What each symbol does to the nodes:
* | κ φ
j261 | j833 j206
j324 | j42 j660
j778 | j352 j747
j618 | j485 j172
j833 | j778 j379
j72 | j211 j430
j689 | j869 j737
j869 | j660 j42
j791 | j208 j926
j932 | j618 j144
j519 | j722 j239
j830 | j595 j802
j485 | j449 j110
j42 | j737 j869
j768 | j802 j595
j747 | j379 j778
j664 | j689 j950
j950 | j261 j664
j802 | j519 j830
j172 | j144 j618
j449 | j324 j97
j379 | j206 j833
j97 | j110 j449
j430 | j955 j72
j841 | j747 j352
j206 | j664 j261
j737 | j950 j689
j208 | j932 j116
j202 | j72 j955
j116 | j926 j208
j955 | j841 j202
j722 | j430 j211
j352 | j202 j841
j239 | j830 j519
j144 | j116 j932
j211 | j239 j722
j926 | j768 j791
j660 | j97 j324
j595 | j791 j768
j110 | j172 j485

The rows follow the links: the fewer symbols apart two nodes are, the more alike their rows tend to be.

Each row is also shifted at random along 3 hidden directions that mean nothing.

Some nodes, each with a row of numbers:
j802
[-514, -407,  -78, -540,  585,  527,  334,  287,  232,  -74, -298, -138,  112,  285,    8, -325,  -68, -749,  411,  725,  522, -162, -115,  -66, -297, -559,   68,  103,  471, -234,   96,  -37,  223,  134, -352]
j778
[ 258, -140, -331, -451,  210,  580,  249, -352,   70,  479, -172,   32,  217,  125, -314,  -35,   63, -263, -468,  320,  -50,  205, -947, -309, -179, -326,  503, -242,  361,  149, -113, -390, -316,  -78, -315]
j206
[ 873, -395, -532, -109,  357,  278,  161, -425,   -3,   29,  -85,  386,  334, -158, -332,   62,  152, -119, -737,  147, -696,  388, -643,   53,   17, -216,  824,  172,   -2,  280,   50, -724, -569,   80, -272]
j324
[ -40,  -93,  103,  158,  496,  178, -148,   -3,  181, -338, -355, -107,   -2,  -78, -307,  -99, -451, -391,  702,  122,  324, -453,  300,  115, -277, -199, -495,  926, -154, -406, -150,  720,  516,  -99, -636]
j722
[  70,  247,  486,  165,  -28,  383,  316,  206,  265, -157, -207, -438,  352,   -7,  407, -236, -450,  278,  389,   47,  -52, -143,  246,  163, -464, -283, -603,  120, -473, -845,   -6,  560,  498, -257, -220]
j830
[ 281,   39, -120,  918,  100, -460, -383, -120, -261, -151,  585,  174,    0, -575, -494,  323,  191,  291, -137, -606, -663, -141,  502,  258,  163,  223, -124,  268, -365,  231,  -96,  233, -446, -229, -400]
j97
[-227,  264,   85,  717,  314, -349,   -7,  265, -192, -357, -117,  -95, -304, -422, -378,  117,    8, -183,  404, -453, -190, -422,  430, -257,  320, -240, -280,  867, -309,  -30,  225,  417,   47,   42, -798]
j352
[ -63,   42,  350, -518, -340,  506,  493,  209,  316,  185, -260, -242,  304,  314,  724, -332,  132,   90, -352,  407, -112,  615, -589, -353, -327, -676,  682, -406,   -8, -369,   89, -373,  -72,  410,  316]
j449
[-245,  -77,  361,  -26,   35,  -39,   83,  327,  236, -598,  -58, -460,   84,  137,  631, -461,  -65, -245,  415,  315,  326,   11,  483,  149, -393,  140, -185,  334,  -15, -557, -293,  265,  613,  140,  528]
j261
[ 197, -146,  -41, -520,  -48,  230, -477,  -31, -173,  571, -111,  340, -177,  506, -424,  172, -571, -110, -260,  -83,  291, -105, -570,  121,  164,  -26, -293, -792,   -4,  120,  252, -229, -254, -380, -260]
j791
[ 476,   89,  -75, -104, -421, -637, -580,    5, -553,  -10,  225,  336, -704,  103, -292,  188,   41,  380, -162,   83,  -70,  355,  163,  175,  645,  163,  138, -174,  -43,  350,  662, -290, -217,   18, -285]
j172
[-115,  150,  -47,  282, -223, -443, -618, -135, -546,   40,  222,  176, -447, -163, -550,  297, -180,   89,   85, -239,  262, -230,  493,  306,  574,  158, -474,   10,  -10,  348,  424,  273, -121, -230, -635]
j485
[ 121,  161,  148, -255, -275,   75,  197,  313,  187, -657, -235, -376,   17,   63,  884, -403, -157,   38,  305,  781,  246,  591,  436,  126, -198, -248,  -47,  725,  -87, -514,  322,   16,  402,  404,  174]
j689
[ 403,  199, -177,  244, -131,   30,  572,   81,  188, -458, -101, -334,  282, -102,  624, -309,  535,  182,   32,  309, -635,  540,  118, -187,   -3, -328,  644,  453, -273, -419,  111, -508, -203,  686,  181]
j955
[ -61,   68,  290,  406,  180,  139, -128,  -95,  113,  339,  166,   13,  333, -311, -394,  143, -541,  102,  -52, -731,  -83, -521, -172,  121, -273,  396, -634, -390, -109,    1, -792,  443,  -37, -503,  367]
j595
[ 339,  141, -342,  191, -145, -560, -508, -282, -422,  110,  366,  410, -470, -236, -602,  377,  183,  337, -140, -587, -241, -191,  306,  330,  521,  394,  -21,   95, -271,  387,  265, -165, -382, -144, -279]
j110
[ 381,  -56, -133,  573,  266, -411, -534, -493, -285, -388,  294,   73, -197, -490, -468,  400,  141,  -11,  -39, -495, -574, -475,  671,  586,  155,  590, -317,  612, -165,  227, -461,  524,  114, -180,   29]

Complete each set of four: the symbols that take the first to the second take the third to the fourth.
Answer with the node's name.
A [  98, -420, -197,  249,  110, -590, -480, -284, -247,  -52,  283,  291, -469, -263, -639,  304,   46, -120,    6, -178,   34, -393,  365,  512,  566,  296, -485,  111,   36,  349,  211,  385,  -77, -379, -422]
B [-964,  502,  366,  719, -147, -459,  129,  384,  115, -385,  279, -633,  -16, -306,  899, -169,  228,  252,  235, -359, -172,  -75,  553, -361,   95,  178,   74,  376,  -84, -220,   15,  279,  286,  496,  549]
C [ 135,  -47,  187,  590,  387,  337,  -10, -124,  198,  -76, -109,   13,  607, -182, -390, -127, -454,  -67,   96, -577, -519, -460,  -64,  167, -400, -200, -527,  455, -323, -398, -566,  579,  194, -420, -356]
D j802

A [ 731, -146,   57, -407, -168,  384,   25, -296,   12,  455,  -96,  211,  168,  358,  -87, -329, -296,  144, -480,   44, -191,  268, -841,  353,  -77,   61,   15, -714,  145,   11,   30, -218, -228, -284, -167]
B [ 105,  -71, -266, -209,  131,  187,  467,   -9,   46,   28,  -29, -139,  199, -123,   95,    8,  426,   73, -413,  342, -323,  429, -398, -350,   20, -136,  925,  -67,  120,  145, -183, -768, -214,  469,   72]
C [-522,  176,  -16,  250,  129, -226,  526,  270,  231, -404,   15, -483,   91, -143,  381, -136,  537,   10,  203,   57, -196, -129,  373, -357,  105, -121,  495,  659,  -69,  -59, -332,  -31,   14,  510,  294]
D j950

A [ 382,    4,  345,  489,   96,  157, -131,  -18,  260, -635, -167, -133,  173,  -13,  198, -140, -421,   90,  524,   46, -201,  -42,  707,  383, -387,  192, -632,  380, -329, -469, -188,  809,  350,   13,   52]
B [ 167,  -11, -348, -332,  -91,   80,  -29, -127, -233,  707,  220,  168,   83,   55, -285,  256,  139,   79, -632,  -21,   68,  156, -774, -425,  161, -213,  294, -615,  -63,  363,   86, -589, -399, -120, -325]
C [-198,  281,  192,  154,  -19,   98,  751,  244,  365,  -89,   15, -486,  519,   18,  662, -352,  323,   21, -117,  257, -402,  281, -420, -415, -272,  -67,  419, -208,  125, -367, -411, -273, -136,  518,  599]
D j768

A [ 187,  224,  331,  393,   28, -106, -323,  -84,  119, -310,    8, -247,  112,  -24,  200, -193, -278,  188,  231, -363, -205, -261,  622,  529, -260,  430, -730,   76, -250, -310, -370,  708,  460, -374,  729]
B [-654,  289,  282,  805, -296, -387,   30,  293,   69,  128,  226, -387,  121, -395,  220,  266,  135,  435,   98, -891, -211, -302,  411, -351,  157,  187, -120,   72,  -28, -149,  -79,  170,  -72,   79,  -53]
C [ -10,  446,  303,  938,  -19,  -85,  329,  291,   67, -202, -122, -367,  425, -466, -158,  -27,  186,  422,   99, -577, -510, -101,   97, -299,  -97, -426,   52,  624, -543, -577,   87,  125,   74,  216, -569]
D j324

A [ 416,    8, -243, -198,  -85,  272,  199, -255, -116,  342,  -53,  167,  199,  211,  -59,  -77,  203,  188, -620,   49, -487,  585, -443, -213,  264, -426,  449, -285,  -90,  186,  346, -763, -453,  289, -336]
B [  62,  -39,  126,  -95,  336,  567,  439,  178,  436, -534, -229, -387,  334,  -75,  265, -564, -207, -313,  250,  424,  -83, -176, -182,  133, -582, -456,   23,  482, -126, -557, -400,  167,  431,   60, -186]
C [ 422, -147,  189, -123,  -56,  359, -519, -209, -120,  423,   82,  420,  -12,  226, -261,  135, -680,  222, -361, -479,  -18, -180, -119,  422, -173,  288, -462, -582, -356,  123, -223,  303,   37, -551,  222]
D j932

A [ 112, -122,  141,  312,  -38,  108, -469,  -92,  -76,  304,   25,  160,   70, -123, -263,   28, -588,   82,  345, -523,  108, -477,  118,  244, -170,  508, -904, -327, -344,  124, -312,  632,  298, -682,  125]
B [ 304, -369, -784, -485,  626,    3,  115, -509,   53, -639, -191,  248,  -54,  -60, -365, -146,  398, -830,  -60,  838,  150,  135,  185,  399,   31,  146,  524,  967,  195,  219, -306, -205,   -8,  150,  243]
C [ 438, -759, -444, -678,  390,  597,  177, -393,   26, -286, -241,  448,   63,  252, -274, -374,   25, -757, -187,  714,  317,  101, -156,  301,  -43, -294,  258,  285,  387,   -4, -191, -112,  -24,  -75,   17]
D j110

A [ -87,  155,  172, -540, -329,  384,  412,   55,  114,  560,    9,    2,  343,  377,  797, -168,   48,  153, -701,  250,    8,  393, -479, -134, -194,   88,  314, -692,  321,   81,  -93, -641,  -36,  102,  672]
B [ 539, -381, -331, -843,  -42,  261, -239, -215, -133, -147,   16,  238, -360,  222,    8,   -7,   -4, -266, -127,  711,  353,  327, -185,  324,  196,  146,   79,  -67,  243,  161,  161, -277,   17,   45,  468]
C [ 347, -355, -467, -680,  -99,   -2, -610, -264, -408,   87,  132,  515, -505,  300, -200,  132,   84, -436, -283,  354,  491,    3,  -20,  294,  307,  367,  -63, -155,  289,  500,   68, -263,  -69, -352,  130]
D j352

A [-163,  184,  155,  812,   80, -319, -117,  249, -211, -282,  132, -304, -223, -343,  -19,  127,   78,  161,  514, -386, -288,  -63,  618,    1,  184,   59, -292,  609, -300, -244,  332,  307,   71,  173, -460]
B [ 315,  163,  406,  286, -294,   81, -243,   46,  -27,  481,  188,  156,  344,  175,   28,  354, -435,  587, -372, -674, -155,  -46, -449,  205, -188,  141, -433, -765, -434,   74,   19,  362, -104, -420,  -18]
C [-171, -271, -585, -404,   48,  -76, -620, -234, -701,  267,  178,  692, -705,   78, -824,  364,  -61, -357,  -79,   88,  759, -283,   46,  157,  510,   84, -312,  -13,  317,  685,  398,  139,  -93, -257, -594]
D j206

A [ -78, -287, -268, -282,  594,  440,  405, -195,  228, -321, -225, -129,  197,  283,  203, -520,  -54, -527,  241,  794,  224, -152,  -73,   60, -239, -130,  127,  250,  486, -150, -310, -163,  300,   86,  388]
B [ 192, -407, -526, -555,  270, -254, -301, -429, -481,   61,  200,  653, -642,  164, -604,  183,  268, -412, -407,  265,  359, -192,    2,   -4,  418,  264,  471,  139,  701,  680,  113, -416, -152,  -63,    3]
C [ 267, -345, -292, -709,  -85, -113,   74,  102,  -56, -246, -181,  -28, -360,  252,  374, -138,   31, -121,  -63,  669,  458,  524,   91,   22,  304, -109,  426,    9,  152,  238,  499, -423,  -64,  581,   -3]
D j768

A [1067,    1,  321,   19, -234,  -46, -328, -260,  -50,  281,  424,  317,  193,   54,   -4,  -62, -571,  393, -256, -374, -156,   87,   42,  802, -312,  633, -730, -567, -265,  292, -483,  325,   50, -516,  874]
B [-176,    9,  -17, -136,  -68,   21, -276,  -73, -130,  845,  102,  204,  -58,  147, -336,  328, -245,  313, -386, -595,   89, -199, -783, -357,   67, -151, -265, -854,  156,   97,  394, -185, -390, -390, -328]
C [-478,  218,    1,  613,  374,  225,  696,   88,  369,  148, -123, -434,  567, -335,   80,  112,  218, -249,  310, -135, -491, -259, -142, -673, -217, -234,  328,  437,  -15, -274, -317,   38, -226,  299,  -81]
D j802

A [ 189,  -94,   64,  438,  152,  230, -158,  -18,   94,  533,   48,   26,  418, -228, -561,  289, -437,  -60,   -4, -599,  -97, -572, -282,   76, -287,  228, -437, -115, -220,  -48, -408,  507,   15, -307, -336]
B [-758,   24, -469, -579, -130, -360, -369,  125, -457,  366,  144,  -10, -721,  119,   -3,  330,  148, -258, -269,  126,  772, -105,    9, -296,  644, -150,  193, -628,  567,  565,  627, -517, -217,  195,  -29]
C [  69,  354,  113,  775,   -6, -496,  272,  172,  247, -731,   80, -482,   96, -459,  299,  -45,  376,  356,  290, -137, -653,   73,  800,  -65,   59,    2,  234,  781, -422, -355,   73,  342,  193,  334,  -61]
D j352

A [ 133,  138,  517,  215, -219,  104, -347,   15,  -27,  671, -138,  -62,  129,   81, -343,  280, -416,  467,  -76, -731, -221,  -11, -278, -210,  139, -106, -601, -753, -233, -139,  377,  402,  -65, -329, -523]
B [-196,  488,  327,  739, -172, -538,  -41,  317,   53, -322,  138, -321, -258, -166,  360,   55,   43,  523,  507, -471, -139,  -43,  764, -138,  276,  161, -180,  329, -308, -263,  162,  449,  160,  270,  -41]
C [ 528, -672, -434, -789,  319,  400, -217, -173, -203,  165, -274,  375, -357,  388, -287, -194,  -39, -613,   86,  896,  662,  316, -205,  243,  159, -183,  -19,   28,  214,  200,  217, -202,   78,  -56, -523]
D j747

A [-275,  114,  474,  156,  -31,   61, -145,  172,  119,  -60,  -32, -222, -225,  196,  100, -152, -789,  218,  353, -272,  243, -342,  216,  139, -356,  226, -763,  -95, -229, -484, -156,  791,  512, -341,  113]
B [ 468,   39, -136, -387, -310,  -54,  167, -155,  -91,  333,  125,  133,   46,   34,  -93,   51,  267,  309, -630,  203, -391,  616, -452, -126,   19, -370,  620, -215,   54,  166,   53, -757, -550,  264,   53]
C [ 478, -121, -135, -687, -269,  357,  253,  152,  178, -220, -469,  -60, -233,  533,  672, -315, -226,    8,   39, 1041,  340,  798,   -4,  250, -152, -449,   55,   19,  -62, -362,  584, -253,  315,  282,    8]
D j211

A [  23,  402,  741,  518, -258,  211,   40,  446,  308,  131,   10, -306,  588,   56,  346, -213, -422,  482,  308, -523, -234,   78,   40,   80, -597,   83, -893,  -53, -398, -734,  -93,  652,  370, -314,   88]
B [ 401, -220, -398, -428,  102,  191,   53,  -64,   -5, -555, -133,  201, -218,   58,    2, -432,  457, -514,   58, 1062,   87,  272,  287,  151,  232, -230,  490,  616,  122,   40,  137, -341, -120,  402,  -74]
C [ 416,  -24,    3, -146, -354, -434, -881,    6, -527,  -61,  234,  343, -593,   85,  247,  147, -194,  377, -184,   58,  302,  274,  242,  423,  274,  682, -287, -363,  207,  358,  295,   36,   46, -213,  611]
D j261

A [  46,  179,  588,   38, -172,  -74, -424,  149, -184,  293, -304,  -43, -264,  166, -135,  170, -770,   88,  376, -411,  585, -272,    9,   53, -120, -109, -899, -448, -412, -210,  324,  673,  195, -536, -770]
B [ 116,  157,  191, -686, -179,  289,  306,   51,  241,  579,  -48, -131,  174,  357,  513, -230,  -39,   58, -480,  232,   75,  576, -742, -236, -235, -166,  315, -845,  236, -136,   44, -582, -102,  102,  192]
C [-865,  464,  222,  582,    6, -822, -230,  326, -240, -189,  237, -429, -276, -323,  240,  154,   55,  189,  456, -432,   50, -413,  597, -319,  154,  342, -171,  153, -115,  -57,  137,  335,  190,  321,   19]
D j116

A [ 391,  196, -133,  843, -131, -613, -219, -185, -347, -151,  308,  145,  -78, -436, -366,  351,  202,  450, -255, -829, -648, -222,  306,  229,  -64,  367, -130,  182, -365,  153, -180,  230, -166,   24, -113]
B [ 353, -114,  228, -194, -465,  205, -538, -111,  -92,  366,   76,  176,  -19,  365,   76, -129, -365,  481, -239, -181,  122,  -35, -197,  507, -118,  558, -646, -841, -158,  -45,  -49,  364,  242, -482,  465]
C [-267,   35,   70, -360,   73,  462,  325,  349,  300, -269, -344, -285,  206,  210,  635, -578,   -6, -273,  197,  730,  556,  302,  -17,  -46, -342, -408,   64,  236,  218, -473,  134, -135,  523,  -34,  153]
D j869

A [-392, -171, -103,  436,  523,   16,  427,  287,  158, -477, -214, -231,   98, -376, -137, -205,  370, -370,  264,   88, -146, -293,  144, -415,  200, -495,  570,  952,  128,  -29, -201, -217,  -68,  530, -419]
B [ 241, -268, -267, -257, -179, -406, -869, -320, -431,   80,  121,  405, -619,  -50, -409,  234, -169, -320,  -13,   60,  346,  161,  194,  383,  564,  164, -266,    5,  -44,  565,  413, -127, -154, -301, -335]
C [-284,  386,  171,  894,  -30, -251, -180,  285, -157,   21,  -37, -243, -113, -394, -186,  287,  -16,  476,  221, -768, -349, -163,  237, -484,   48,  -86, -228,  170, -360, -155,  110,   72, -123,   96, -660]
D j932

